Here is a tiny trained network, its code and every weight. The questions are about switching its units off for an input and a class, where a switched-off unit gives its printed mean instead of its output.

import numpy as np


def w(rows, s, z=0):
    codes = np.array(rows[::2]) - 128.0
    scale = np.full(codes.shape[1], s)
    scale[-1] = z or s
    return codes * scale


def f(y):
    return y / 2 * (1 + np.tanh(0.7978845608 * (y + 0.044715 * y**3)))


def log_softmax(a):
    a = a - a.max(-1, keepdims=True)
    return a - np.log(np.exp(a).sum(-1, keepdims=True))


def net(x, mask):
    res = np.array(x, float).reshape(1, 4) / 4 @ E
    y = f(res @ A[0][:, :-1].T + A[0][:, -1])
    res = res + np.where(mask, y, B[0][:, -1]) @ B[0][:, :-1]
    return log_softmax(res[-1] @ U[:, :-1].T + U[:, -1])


A, B = {}, {}
E = w([
[124,144,136],'x0',
[124,150,150],'x1',
[184,55,201],'x2',
[1,46,217],'x3',
],0.008)
A[0] = w([
[113,101,72,106],'N1',
[56,192,20,172],'N2',
[199,215,38,109],'N3',
[254,17,235,177],'N4',
[11,82,159,207],'N5',
[136,43,53,254],'N6',
],0.008,0.0053)
B[0] = w([
[89,149,148,124],'N1',
[130,185,187,208],'N2',
[173,69,211,221],'N3',
[129,219,156,255],'N4',
[251,140,146,248],'N5',
[124,172,134,204],'N6',
],0.012,0.0069)
U = w([
[176,145,121,234],'0',
[215,53,149,133],'1',
[129,200,150,57],'2',
[153,135,118,243],'3',
[116,88,103,87],'4',
[89,38,69,3],'5',
[99,4,12,35],'6',
],0.012,0.0045)

Each question gives the input, the list of numbers given to net, and the class t.
The units are the neurons (one row each of A and B). Each row of codes is followed by its name. A weight is (code - 128) times the scale printed after its matrix; where a second scale follows, it is the last column's (A, B and U).
mask holds one flag per neuron, in row order. A switched-off neuron (its flag False) gives its mean, the last column of its row in B, instead of its output. The means were averaged over made-up inputs and are rounded, as every weight is.
A unit's drop is (log p(t) with every unit on - log p(t) with that unit switched off) / (log p(t) with every unit on - log p(t) with every unit switched off).
The circuit of an input: a set's keep is (log p(t) with only the set's units on - log p(t) with every unit switched off) / (log p(t) with every unit on - log p(t) with every unit switched off). Starting from all 6 units, units are removed one at a time, each time the one whose removal leaves the highest keep (on an exact tie, the one counted first), for as long as the keep stays at least 0.8.
units of the circuit, in order: the units of the circuit, biggest drop first
top k neurons: the k neurons with the biggest drops, biggest first
drop when u is switched off: that unit's drop, to one decimal
input [5,-1,-3,8], class 1: units of the circuit, in order => N5
input [2,-7,0,-8], class 1: top 2 neurons => N3, N4
input [1,0,8,7], class 2: top 2 neurons => N4, N3
input [-4,-3,6,3], class 2: top 2 neurons => N4, N3
input [-4,5,7,-6], class 2: top 2 neurons => N4, N5
input [4,3,6,-2], class 2: top 3 neurons => N4, N5, N3
input [3,3,-2,4], class 1: top 2 neurons => N4, N5
input [5,0,-5,-5], class 1: top 3 neurons => N3, N4, N6
input [-6,-1,-6,6], class 1: top 2 neurons => N5, N4
input [-1,7,8,-4], class 2: top 2 neurons => N4, N5
input [-2,-6,1,-7], class 1: top 2 neurons => N3, N4
input [-4,3,-3,8], class 1: top 2 neurons => N5, N4
input [-8,-3,-6,8], class 1: top 2 neurons => N5, N4
input [-3,-4,-7,-8], class 1: top 2 neurons => N3, N4
input [-2,0,-4,-7], class 1: top neuron => N3
input [2,-6,-1,-8], class 1: drop when N4 is switched off => 0.2
input [0,-4,7,2], class 2: drop when N3 is switched off => 0.1
input [-4,0,4,-1], class 2: drop when N2 is switched off => -0.3
input [1,6,7,-1], class 2: drop when N5 is switched off => 0.1
